Here is a tiny trained network, its code and every weight. The questions are about switching its units off for an input and a class, where a switched-off unit gives its printed mean instead of its output.

import numpy as np


def w(rows, s, z=0):
    codes = np.array(rows[::2]) - 128.0
    scale = np.full(codes.shape[1], s)
    scale[-1] = z or s
    return codes * scale


def f(y):
    return np.maximum(y, 0)


def log_softmax(a):
    a = a - a.max(-1, keepdims=True)
    return a - np.log(np.exp(a).sum(-1, keepdims=True))


def net(x, mask):
    res = np.array(x, float).reshape(1, 5) / 4 @ E
    y = f(res @ A[0][:, :-1].T + A[0][:, -1])
    res = res + np.where(mask, y, B[0][:, -1]) @ B[0][:, :-1]
    return log_softmax(res[-1] @ U[:, :-1].T + U[:, -1])


A, B = {}, {}
E = w([
[105,138,97,49,194,50,217],'x0',
[184,63,102,204,251,185,168],'x1',
[17,62,171,163,160,84,89],'x2',
[142,60,254,28,105,178,169],'x3',
[78,201,170,191,109,164,221],'x4',
],0.0075)
A[0] = w([
[119,173,57,169,131,101,115,99],'n1',
[114,117,125,83,162,83,196,115],'n2',
[115,107,165,177,99,160,69,65],'n3',
[129,102,207,104,127,148,144,124],'n4',
[127,112,127,154,117,162,118,253],'n5',
[134,127,128,170,83,175,89,70],'n6',
[136,117,140,153,167,159,137,51],'n7',
[95,169,157,106,100,88,101,55],'n8',
[117,181,148,104,71,109,127,47],'n9',
[151,78,179,61,125,184,145,47],'n10',
[131,103,139,157,188,155,136,20],'n11',
[154,71,128,170,191,156,164,99],'n12',
[5,59,180,168,155,101,85,24],'n13',
[116,108,158,177,106,134,97,120],'n14',
[219,174,96,100,87,185,151,107],'n15',
[176,70,93,87,141,93,39,121],'n16',
[119,150,75,183,141,92,94,48],'n17',
[135,106,167,119,117,125,156,31],'n18',
[70,132,114,88,61,101,104,92],'n19',
[74,190,173,207,115,156,220,90],'n20',
[79,136,93,92,173,64,178,49],'n21',
],0.015,0.0047)
B[0] = w([
[117,168,128,158,12,123,114,237],'n1',
[146,155,195,138,156,113,22,199],'n2',
[114,147,198,156,202,149,90,203],'n3',
[87,152,97,153,54,126,84,210],'n4',
[176,134,146,92,111,109,3,203],'n5',
[59,138,210,143,182,149,117,196],'n6',
[141,89,157,145,118,156,197,170],'n7',
[162,80,148,140,102,190,150,188],'n8',
[162,71,151,142,131,189,197,190],'n9',
[52,171,101,183,49,116,137,225],'n10',
[146,89,153,154,115,203,196,181],'n11',
[199,98,157,100,81,225,134,231],'n12',
[227,203,81,103,124,25,218,234],'n13',
[131,150,170,127,154,113,75,185],'n14',
[213,189,131,113,169,35,164,235],'n15',
[39,52,51,88,205,109,151,253],'n16',
[72,161,113,162,48,146,154,221],'n17',
[88,160,106,178,138,153,164,155],'n18',
[192,94,122,120,107,219,123,217],'n19',
[51,50,31,69,195,87,117,239],'n20',
[102,155,214,158,198,144,77,206],'n21',
],0.02,0.011)
U = w([
[51,194,100,202,2,108,111,73],'0',
[204,62,152,114,80,193,141,82],'1',
[205,215,115,111,139,32,164,254],'2',
[97,171,221,152,170,106,41,55],'3',
[60,58,46,83,148,93,108,139],'4',
[159,124,110,97,54,86,16,188],'5',
],0.0082,0.0041)

Each question gives the input, the list of numbers given to net, and the class t.
The units are the neurons (one row each of A and B). Each row of codes is followed by its name. A weight is (code - 128) times the scale printed after its matrix; where a second scale follows, it is the last column's (A, B and U).
mask holds one flag per neuron, in row order. A switched-off neuron (its flag False) gives its mean, the last column of its row in B, instead of its output. The means were averaged over made-up inputs and are rounded, as every weight is.
A unit's drop is (log p(t) with every unit on - log p(t) with that unit switched off) / (log p(t) with every unit on - log p(t) with every unit switched off).
most important unit: the unit with the biggest drop
k most important neurons: the k neurons with the biggest drops, biggest first
drop when u is switched off: that unit's drop, to one decimal
input [-1,5,-3,6,1], class 0: 2 most important neurons	[n10, n4]
input [3,6,2,4,-7], class 4: 2 most important neurons	[n16, n19]
input [-4,-4,0,-1,-3], class 1: most important unit	n20
input [-5,-8,1,-4,-6], class 1: 2 most important neurons	[n19, n20]
input [-8,-5,-8,-4,-5], class 2: 3 most important neurons	[n15, n21, n2]
input [0,1,-3,3,-4], class 4: 4 most important neurons	[n13, n1, n16, n17]
input [1,-5,-4,-5,-6], class 4: 3 most important neurons	[n16, n10, n12]
input [-1,-7,-5,2,7], class 1: 2 most important neurons	[n9, n16]
input [7,6,-4,3,0], class 3: 3 most important neurons	[n2, n21, n19]
input [-7,2,5,6,4], class 3: 3 most important neurons	[n3, n14, n1]
input [0,-5,-3,4,4], class 1: 3 most important neurons	[n9, n16, n1]
input [4,-5,6,-1,8], class 4: 2 most important neurons	[n20, n15]
input [5,4,-1,6,6], class 0: 3 most important neurons	[n16, n10, n4]
input [1,-5,-2,0,7], class 4: 2 most important neurons	[n20, n12]
input [-4,1,-1,3,2], class 3: most important unit	n1
input [6,3,-1,-3,-6], class 3: 3 most important neurons	[n21, n20, n2]
input [6,3,-5,-8,-8], class 0: drop when n20 is switched off	0.9
input [-1,3,7,5,4], class 2: drop when n13 is switched off	2.4
input [2,5,1,7,6], class 0: drop when n10 is switched off	1.6
input [2,6,2,-7,-5], class 0: most important unit	n17
input [7,6,-1,-7,-4], class 0: drop when n1 is switched off	1.9
